Each row has a hidden trait or not; one of two labels after the row says which. A new part has a new trait and new labels.
[-12  -2  12  -1 -10   5   9  -2 -12  -6   4  18  -4   6  -3  -9   9   2
  -9 -24  -3   1  12   1 -43  35  -1   3 -46 -19  -3  -5 -22   7  -5  20
  14   2  -3 -19   5  -8   3   6  -4] : J
[  7  -6   7   4  -1   2  -2 -20   3  -4   0   9  29  -1  18  -1 -13   5
  -4 -18   7   6   8   9 -16   5   9   8   0   5  -1   6  11   8   0   4
   3   7 -10  26   6  -5  27  17   4] : J
[ -1  -1  12  -6  -2  -9  -2   0 -15  -6   5  -3  -1   5  -2  -2  10   2
  -4 -35   2   2   3   5  25  -1   7   0  15   8   1  12 -15  15   3   9
  -3   0  -5 -27 -15   3  13   0  -3] : J
[  9 -11  -9  12   6  -7  -2  -5  32  10  -6 -17   4  -1  -5   2 -13   0
  10  37  -5  -9 -11  -2  22 -13  -8  -1  43  20   0   1   2  -6  10 -23
  -8  -9   4  47 -13   6  -7   1  10] : J
[ -6   7  -7   5  -2  -3   1  10  12   3  -3   1   9  -4  -3   0   4  -6
   4  20   0   0 -11   9 -11   2  -8   5 -18  -9   1 -15  14 -20 -25  -1
   1   2   6  11  14   0  -6 -12  -1] : A
[  6  -7  -3   2  -3  -7  -6  36   9   5  -9 -10  24   1  -7 -13   3  -2
  14  16   6   6   4  25  15 -15   9  18  50  13   5 -13   9  -5 -41  -2
  -8   4  -7   7   1  -3  38   5   4] : J
[ -2  -6  -1   8  -7  -1  -1  12  24  -3 -10   8  12   2 -12   2  -2  -2
   1  26   2   4  -5  -3   1 -16   4   6  41   5   0 -17 -18 -11  -2  -6
  -2   2   1  32   9   1 -30   3   1] : A
[ 14 -14 -12   3   7  -3  -5  -7   9  11  -2 -12 -16  -3  12   2 -16  -3
   4   2  -7 -10 -10  -8  16 -17  -7 -10  30  26   2   5  14  -5  -6 -24
  -4 -10   1  16 -19  -2   4   3   9] : J
[  4   5  10  -3  -6  -4  -3  33 -11  -3 -10   8   7   2 -13   8   2  -6
  -9   5   8   9  -4   7   7 -11   6   6  27  -2  -1  -5  -3   4  -3   6
  -2   6   1  -9  22   0 -17  -4  -7] : A
[ 11 -10   5  -1  -4  15  -5   2  -1 -16  -6  23  -4   3  11  13 -15   2
 -15 -16   6  13   6 -22  -7 -30  21  -9  29   5   0  -3 -17   2  24  -4
   4   9 -10  16   7  -5 -27  26  -4] : A
[  5 -15  -6  11  -2   0   0  33  23  11 -12  -1   6   0  -7  -7 -12  -5
   8  40  -3   0  -8   4 -16  -3  -3   7  33  12   1 -19  -1 -19 -24 -17
   1  -3  -1  39   8  -8   3   7   8] : A
[ 10  -5  11   8   1 -10  -5 -16  14  -5  -5   6  26   0  11   7 -17   3
  -4 -13   4   2  -3   0  14   0   4   0  36  14  -2  13  -1  15  19  -6
  -3   4  -4  34  -2   5  -3   7   4] : J
[ -5   9  -1   6  -3  -4  -4  -4  23 -13   0  -1  36  -4   2   3   4   3
   8  10   9   8   3  12  24 -14   9  10  21  -3   1  -7   4  -7  -2   6
  -7  10  -2  31   5   9  -6  -1  -2] : J

Next part:
[-11   8  -1   3  -1   7   9 -10  -4  -5   1  -8   1  -4  12   3  -8  12
   0  -8  -4   4   1  -5   2] : B
[  0  12  -1   9   4   8   0  21 -12   2  -3   0   0   0 -10   2  -1   3
   0  -1   4   3   3  -4   1] : U
[ -3   6   2   3   4   0   6 -16 -15   0  -4  -1   1  -5   3   1  -3   2
   0  -4  -2   7   1  -6   1] : U
[ -4  -4   0  -5  -3  -3   5 -23   7  -2   4  -7   2  -1   8   3  -1 -11
   0  -4  -4  -4  -1   3  -1] : B
[ 12  -2   2  -2   4   1  -3   6  -6   5  -7  10  -1   1 -13  -6   5  -3
  -3   3   0   5  -2  -3   0] : U
[ -8   4   1  -1   1   0  12 -43   5  -6   1  -8   1  -5  22   1 -10  12
  -1  -7  -5   5  -2  -8   2] : B
[ -1  14  -1   5   5   5  -1  29 -17   3  -6   2   0   0 -10  -2   0   1
   1  -1   2   4   1  -4   1] : U
[  5  -2   2  -2   4  -8   3 -15  -4   3  -6   4   1  -3  -8  -5   2  -4
  -1   3   1   4  -5  -3  -2] : B
[-18  13  -2   2  -1  -1  11  -8   8  -8   1 -15   2  -5  12   1 -11   9
   1  -9  -1   2  -2  -6   0] : B
[  8   5  -2   3   1  13 -10  47 -25   7   2   7   0   7 -19   2  10  -9
   3   4   3  -5   6   7   3] : U
[-16  12  -3   1  -2   1  11 -15   4  -7   4 -13   2  -4  12   2 -10   9
   1  -9  -3   0  -1  -5   1] : B
[ 16   4   1   5   4  15  -7  27 -21   7  -1  12  -1   7 -11   2   9  -7
   1   8   4   0   5   2   4] : U
[  3 -14   1  -6  -3  -5   4 -42  15  -1   7  -3   1   1  10   3  -1   0
   0   1  -1  -6  -1   3   1] : B
[ -4   1  -1   2  -2   8  12 -35   2  -5  11 -10   2  -1  19   9  -6  -3
   2  -5   0  -6   2   0   2] : B
[  9  -9   2  -5   1  -8  -5   8   4   5  -4   5   1   1 -14  -6   6 -17
  -1   4   2  -2  -3   3  -4] : B
[ -6   1   2   3   1   2   8 -18  -7  -2  -3  -4   1  -4   8   1  -7  10
  -1  -5  -5   8   0  -6   2] : U
[ -9   6   0   6  -1   9   8 -10 -11  -3   0  -4   0  -4  10   5  -7  14
   0  -6  -5   6   2  -6   3] : U
[13  0  2  2  4  8 -4 -7 -7  4  3  4  0  3 -3  4  3 -7  1  4  4  0  3 -1
  4] : B
[ -9   3  -2   1  -3  12  12 -30   0  -7  15 -10   1  -3  21  10  -6   2
   2  -6   2  -6   3  -2   3] : B
[-16   9  -1   1  -1  -5  10 -17  10  -8   0 -14   1  -5  13   0 -11   9
   0  -7  -2   2  -3  -6  -1] : B
[ 11   6   1   6   4   9  -4  20 -13   4   1   5   0   5  -9   4   4  -7
   1   5   5  -1   4  -1   2] : U
[ -9  -6   1  -7  -3  -4  11 -47  12  -4   8 -11   3  -3  18   3  -6  -9
   0  -6  -5  -4  -2  -1   0] : B
[ -6   1   1   1   0 -15   7 -13   6  -1  -6  -4   1  -3  -1  -5  -2   0
  -1   1   5   6  -6  -4  -5] : U
[-15  11  -1   3  -1   6  10 -13   0  -7   1  -9   1  -4  14   3 -10  11
   0  -8  -4   4   0  -7   2] : U
[ -1   4   1   1   4  -4   5  -9 -11   1  -4   1   2  -3  -4  -3   0  -2
   0  -2   1   4  -2  -4  -1] : B
[  4 -14   3 -14   0 -21   8 -63  19   0   3  -3   4   0   6  -4   2 -24
  -1   1   3  -7  -7   3  -5] : B
[ -9  -2   1  -3  -1  -5   9 -42  11  -5  -1  -7   1  -5  16   0  -8  10
  -2  -5  -6   4  -3  -5   1] : B
[ 12   9   1  10   5  16  -3  32 -20   4  -2   8  -1   6 -10   3   5  -3
   1   6   6   0   5  -2   1] : U
[ 13 -15   4 -10   1 -12  -3 -22   9   4  -1   4   2   1  -7  -4   6 -24
  -1   4   2  -4  -4   3  -4] : B
